Below are the code and all the weights of a small trained network. Each question names an input and a class and asks about switching units off, where a switched-off unit gives its printed mean instead of its output.

import numpy as np


def w(rows, s, z=0):
    codes = np.array(rows[::2]) - 128.0
    scale = np.full(codes.shape[1], s)
    scale[-1] = z or s
    return codes * scale


def f(y):
    return y / 2 * (1 + np.tanh(0.7978845608 * (y + 0.044715 * y**3)))


def log_softmax(a):
    a = a - a.max(-1, keepdims=True)
    return a - np.log(np.exp(a).sum(-1, keepdims=True))


def net(x, mask):
    res = np.array(x, float).reshape(1, 3) / 4 @ E
    y = f(res @ A[0][:, :-1].T + A[0][:, -1])
    res = res + np.where(mask, y, B[0][:, -1]) @ B[0][:, :-1]
    return log_softmax(res[-1] @ U[:, :-1].T + U[:, -1])


A, B = {}, {}
E = w([
[182,255,157,140,61,55,22,69],'x0',
[103,66,24,200,44,167,15,95],'x1',
[71,89,184,141,15,147,83,187],'x2',
],0.0086)
A[0] = w([
[178,127,49,180,112,67,34,21,214],'N1',
[44,21,61,81,217,254,193,152,225],'N2',
[55,181,166,133,50,44,40,64,200],'N3',
[49,54,94,212,24,241,117,168,200],'N4',
[66,81,188,210,43,157,89,174,253],'N5',
[119,65,101,226,20,147,143,106,164],'N6',
],0.0071,0.0036)
B[0] = w([
[189,151,34,211,137,122,145,59,207],'N1',
[19,72,146,228,148,254,209,131,247],'N2',
[224,193,130,144,9,106,108,157,205],'N3',
[83,153,47,58,201,193,41,114,236],'N4',
[88,86,114,38,163,173,22,172,208],'N5',
[85,170,55,116,156,119,63,114,196],'N6',
],0.0083,0.014)
U = w([
[146,162,227,109,2,74,88,225,84],'0',
[81,59,159,226,169,210,240,149,162],'1',
[173,208,238,91,252,12,249,114,254],'2',
[107,53,212,56,136,122,111,207,81],'3',
[97,126,93,75,174,162,39,145,131],'4',
[211,159,95,228,60,88,120,71,130],'5',
[64,115,71,121,120,116,163,97,57],'6',
],0.0081,0.0047)

Each question gives the input, the list of numbers given to net, and the class t.
The units are the neurons (one row each of A and B). Each row of codes is followed by its name. A weight is (code - 128) times the scale printed after its matrix; where a second scale follows, it is the last column's (A, B and U).
mask holds one flag per neuron, in row order. A switched-off neuron (its flag False) gives its mean, the last column of its row in B, instead of its output. The means were averaged over made-up inputs and are rounded, as every weight is.
A unit's drop is (log p(t) with every unit on - log p(t) with that unit switched off) / (log p(t) with every unit on - log p(t) with every unit switched off).
The circuit of an input: a set's keep is (log p(t) with only the set's units on - log p(t) with every unit switched off) / (log p(t) with every unit on - log p(t) with every unit switched off). Starting from all 6 units, units are removed one at a time, each time the one whose removal leaves the highest keep (on an exact tie, the one counted first), for as long as the keep stays at least 0.8.
units of the circuit, in order: the units of the circuit, biggest drop first
unit that matters most: the unit with the biggest drop
k most important neurons: the k neurons with the biggest drops, biggest first
drop when u is switched off: that unit's drop, to one decimal
input [-5,5,-4], class 1: units of the circuit, in order -> (N2)
input [-1,-3,-7], class 2: units of the circuit, in order -> (N2, N4)
input [-2,-8,8], class 3: 4 most important neurons -> (N2, N1, N3, N5)
input [-3,8,-7], class 1: 3 most important neurons -> (N2, N5, N3)
input [-1,0,0], class 1: 2 most important neurons -> (N4, N5)
input [-1,-4,-5], class 2: units of the circuit, in order -> (N2, N4)
input [-8,2,7], class 4: 2 most important neurons -> (N4, N5)
input [3,7,0], class 5: 3 most important neurons -> (N1, N3, N2)
input [6,-8,3], class 0: units of the circuit, in order -> (N3, N1)
input [4,-1,8], class 0: 2 most important neurons -> (N3, N2)
input [4,-7,3], class 0: units of the circuit, in order -> (N1, N4)
input [8,1,8], class 0: 2 most important neurons -> (N3, N5)
input [6,8,1], class 5: 2 most important neurons -> (N1, N3)
input [6,-4,-1], class 5: units of the circuit, in order -> (N5)
input [-1,-5,4], class 3: 3 most important neurons -> (N2, N1, N3)
input [-8,7,1], class 4: 2 most important neurons -> (N4, N6)
input [6,-5,3], class 0: 2 most important neurons -> (N1, N3)
input [1,3,-5], class 5: drop when N2 is switched off -> 0.2
input [0,1,-6], class 2: drop when N4 is switched off -> 0.2
input [1,-5,1], class 2: drop when N2 is switched off -> 0.4
input [5,-4,2], class 0: unit that matters most -> N1
